Below are the code and all the weights of a small trained network. Each question names an input and a target symbol and asks about switching units off, where a switched-off unit gives its printed mean instead of its output.

import numpy as np


def w(rows, s, z=0):
    codes = np.array(rows[::2]) - 128.0
    scale = np.full(codes.shape[1], s)
    scale[-1] = z or s
    return codes * scale


def norm(h):
    return h / np.sqrt((h * h).mean(-1, keepdims=True) + 1e-5)


def f(y):
    return y / 2 * (1 + np.tanh(0.7978845608 * (y + 0.044715 * y**3)))


def softmax(a):
    e = np.exp(a - a.max(-1, keepdims=True))
    return e / e.sum(-1, keepdims=True)


def log_softmax(a):
    a = a - a.max(-1, keepdims=True)
    return a - np.log(np.exp(a).sum(-1, keepdims=True))


def net(x, mask):
    ids = ['Παβγεζηθλμξστφψω'.index(c) for c in x.split()]
    T = len(ids)
    res = E[ids] + P[:T]
    r = norm(res)
    for j in range(2):
        rows = slice(4 * j, 4 * j + 4)
        q, k, v = (r @ M[0][rows].T for M in (Q, K, V))
        z = softmax(np.where(np.tri(T) > 0, q @ k.T / 4**0.5, -1e9)) @ v
        o = O[0][rows]
        res = res + np.where(mask[j], z, o[:, -1]) @ o[:, :-1]
    y = f(norm(res) @ A[0][:, :-1].T + A[0][:, -1])
    res = res + np.where(mask[2:14], y, B[0][:, -1]) @ B[0][:, :-1]
    return log_softmax(norm(res)[-1] @ U[:, :-1].T + U[:, -1])


Q, K, V, O, A, B = {}, {}, {}, {}, {}, {}
E = w([
[145,159,182,141,162,116,66],'Π',
[163,21,127,92,165,58,62],'α',
[166,163,145,117,130,119,72],'β',
[56,61,22,49,237,8,221],'γ',
[151,96,156,155,136,136,108],'ε',
[132,87,64,92,89,71,100],'ζ',
[143,136,80,97,90,69,62],'η',
[198,142,160,98,66,114,120],'θ',
[155,146,152,157,111,161,111],'λ',
[138,11,99,126,123,101,129],'μ',
[154,200,79,87,17,85,85],'ξ',
[114,229,133,192,125,184,102],'σ',
[155,40,197,147,144,125,110],'τ',
[165,166,98,139,76,176,155],'φ',
[213,105,205,129,64,157,186],'ψ',
[137,131,91,179,87,117,99],'ω',
],0.011)
P = w([
[103,162,102,130,189,179,147],'0',
[253,92,130,109,137,126,141],'1',
[37,124,195,50,58,138,103],'2',
[108,132,83,193,111,161,214],'3',
[208,135,141,92,139,125,140],'4',
[45,131,144,85,126,179,108],'5',
[191,124,94,146,49,149,98],'6',
[179,131,180,131,136,124,155],'7',
[65,106,137,89,92,163,126],'8',
[171,135,106,177,130,169,80],'9',
[188,124,177,121,120,125,166],'10',
[106,115,117,72,100,230,105],'11',
[153,98,144,198,121,153,100],'12',
],0.015)
Q[0] = w([
[137,81,186,144,164,198,115],'head 1',
[138,162,161,87,176,70,180],'head 1',
[162,130,105,228,101,35,140],'head 1',
[59,122,98,224,167,107,188],'head 1',
[132,129,85,42,143,130,254],'head 2',
[56,129,111,242,201,136,231],'head 2',
[191,109,121,188,71,134,169],'head 2',
[196,178,149,40,155,107,112],'head 2',
],0.0082)
K[0] = w([
[197,120,114,165,113,115,48],'head 1',
[53,169,189,77,109,138,113],'head 1',
[54,151,50,173,161,185,73],'head 1',
[140,184,122,92,254,108,98],'head 1',
[96,146,153,40,187,143,194],'head 2',
[165,158,147,74,195,148,83],'head 2',
[156,144,110,140,127,187,151],'head 2',
[169,92,220,97,65,147,125],'head 2',
],0.009)
V[0] = w([
[171,156,175,76,147,92,65],'head 1',
[125,104,110,180,145,182,51],'head 1',
[101,161,144,145,132,186,142],'head 1',
[158,141,179,83,150,109,217],'head 1',
[176,137,180,177,100,184,146],'head 2',
[123,15,141,153,142,128,138],'head 2',
[76,144,157,183,161,122,108],'head 2',
[66,117,3,182,143,153,71],'head 2',
],0.011)
O[0] = w([
[108,179,62,53,88,50,83,145],'head 1',
[139,146,74,117,112,185,52,162],'head 1',
[150,111,53,237,103,111,143,124],'head 1',
[1,164,144,140,71,116,179,146],'head 1',
[185,49,66,150,73,130,99,253],'head 2',
[110,66,127,169,154,240,122,121],'head 2',
[128,143,163,152,72,146,93,42],'head 2',
[215,135,131,44,76,175,167,104],'head 2',
],0.0074,0.005)
A[0] = w([
[160,132,64,132,53,168,162,231],'neuron 1',
[100,211,83,148,64,95,70,184],'neuron 2',
[169,232,104,208,121,145,139,170],'neuron 3',
[250,145,107,118,195,129,53,139],'neuron 4',
[116,81,183,80,56,169,79,224],'neuron 5',
[170,37,101,198,121,141,42,215],'neuron 6',
[81,106,76,87,100,164,70,147],'neuron 7',
[11,122,132,113,43,208,180,215],'neuron 8',
[202,143,97,126,118,58,73,95],'neuron 9',
[132,113,186,169,5,180,178,108],'neuron 10',
[82,70,140,90,98,25,94,254],'neuron 11',
[2,187,157,82,76,153,119,101],'neuron 12',
],0.0088,0.0035)
B[0] = w([
[93,156,153,103,223,59,99,206],'neuron 1',
[130,57,213,174,214,178,128,160],'neuron 2',
[119,65,164,71,110,85,159,160],'neuron 3',
[74,95,107,131,55,124,117,215],'neuron 4',
[17,213,158,112,197,90,138,199],'neuron 5',
[118,188,149,101,68,129,192,250],'neuron 6',
[56,202,126,189,158,109,144,169],'neuron 7',
[111,149,113,78,37,146,34,194],'neuron 8',
[97,106,180,146,106,129,62,176],'neuron 9',
[107,123,66,148,221,151,72,169],'neuron 10',
[160,215,177,164,175,212,114,195],'neuron 11',
[84,240,253,86,65,124,178,189],'neuron 12',
],0.0074,0.011)
U = w([
[109,55,156,154,137,97,96,118],'Π',
[47,168,110,78,156,171,85,110],'α',
[154,105,150,126,144,66,77,130],'β',
[65,186,203,110,129,145,181,172],'γ',
[153,149,72,179,124,205,109,57],'ε',
[170,108,152,62,110,180,181,116],'ζ',
[185,147,122,53,120,109,111,20],'η',
[146,144,188,238,139,97,194,177],'θ',
[178,66,91,172,82,119,137,216],'λ',
[153,98,128,147,158,252,88,110],'μ',
[147,114,163,89,106,16,173,61],'ξ',
[206,142,140,170,148,132,88,155],'σ',
[88,121,82,195,121,209,112,14],'τ',
[157,112,84,128,139,107,125,255],'φ',
[44,99,91,233,87,115,136,50],'ψ',
[224,140,119,109,131,176,91,113],'ω',
],0.011,0.0029)

Each question gives the input, a string of symbols that net reads in full, and the target symbol t.
The units are the heads (4 rows each of Q, K, V and O) and the neurons (one row each of A and B). Each row of codes is followed by its name. A weight is (code - 128) times the scale printed after its matrix; where a second scale follows, it is the last column's (O, A, B and U).
mask holds one flag per unit, heads first, then neurons. A switched-off unit (its flag False) gives its mean, the last column of its rows in O or B, instead of its output. The means were averaged over made-up inputs and are rounded, as every weight is.
A unit's drop is (log p(t) with every unit on - log p(t) with that unit switched off) / (log p(t) with every unit on - log p(t) with every unit switched off).
The circuit of an input: a set's keep is (log p(t) with only the set's units on - log p(t) with every unit switched off) / (log p(t) with every unit on - log p(t) with every unit switched off). Starting from the 12 units with the biggest drops (on a tie, the unit counted first), units are removed one at a time, each time the one whose removal leaves the highest keep (on an exact tie, the one counted first), for as long as the keep stays at least 0.8.
units of the circuit, in order: the units of the circuit, biggest drop first
top k neurons: the k neurons with the biggest drops, biggest first
which heads matter: for each layer, one digit per head in row order, 1 if its drop is at least 0.15 and else 0, layers parted by /
input ψ ψ ξ ω Π ψ σ θ τ ψ γ, target θ: top neuron : neuron 11
input φ β γ ψ β, target θ: units of the circuit, in order : head 1; head 2
input α ε ψ φ, target α: which heads matter : 00
input ψ λ γ η, target ψ: units of the circuit, in order : head 2; neuron 5
input ψ μ λ ψ τ ψ Π, target ψ: top 3 neurons : neuron 12; neuron 11; neuron 10
input ω ω ξ λ, target ω: units of the circuit, in order : head 2; head 1
input ψ β σ μ Π ω τ μ, target λ: which heads matter : 10
input ψ μ θ ε, target ψ: which heads matter : 01
input β ε β ψ β α τ, target ψ: top 4 neurons : neuron 12; neuron 8; neuron 6; neuron 11
input γ α ε λ β ψ η, target λ: units of the circuit, in order : head 1; neuron 11; head 2
input λ α ζ η ζ α ζ, target η: which heads matter : 11
input ζ α τ φ λ ε τ ω λ μ α τ τ, target μ: top 2 neurons : neuron 12; neuron 8
input θ ξ α α, target θ: which heads matter : 01
input β ξ ζ β σ λ μ λ θ ψ ψ α λ, target ψ: units of the circuit, in order : neuron 11; neuron 12
input α θ τ γ λ ζ ζ η β α μ ψ α, target α: units of the circuit, in order : head 1; head 2; neuron 5
input α ω ψ ζ, target α: which heads matter : 01
input ζ Π ψ θ φ, target θ: which heads matter : 11
input θ μ ψ σ, target θ: units of the circuit, in order : head 2; neuron 2; neuron 5
input ψ ω μ β β η Π φ, target ξ: which heads matter : 00
input ψ α η θ η μ ψ σ μ φ ζ ψ, target α: which heads matter : 00
input ψ ξ τ η η ξ ψ λ, target θ: units of the circuit, in order : head 2; neuron 8
input λ η α ψ ζ μ θ φ σ φ φ, target ξ: which heads matter : 01
input γ β ξ ζ Π ψ α, target ζ: which heads matter : 11
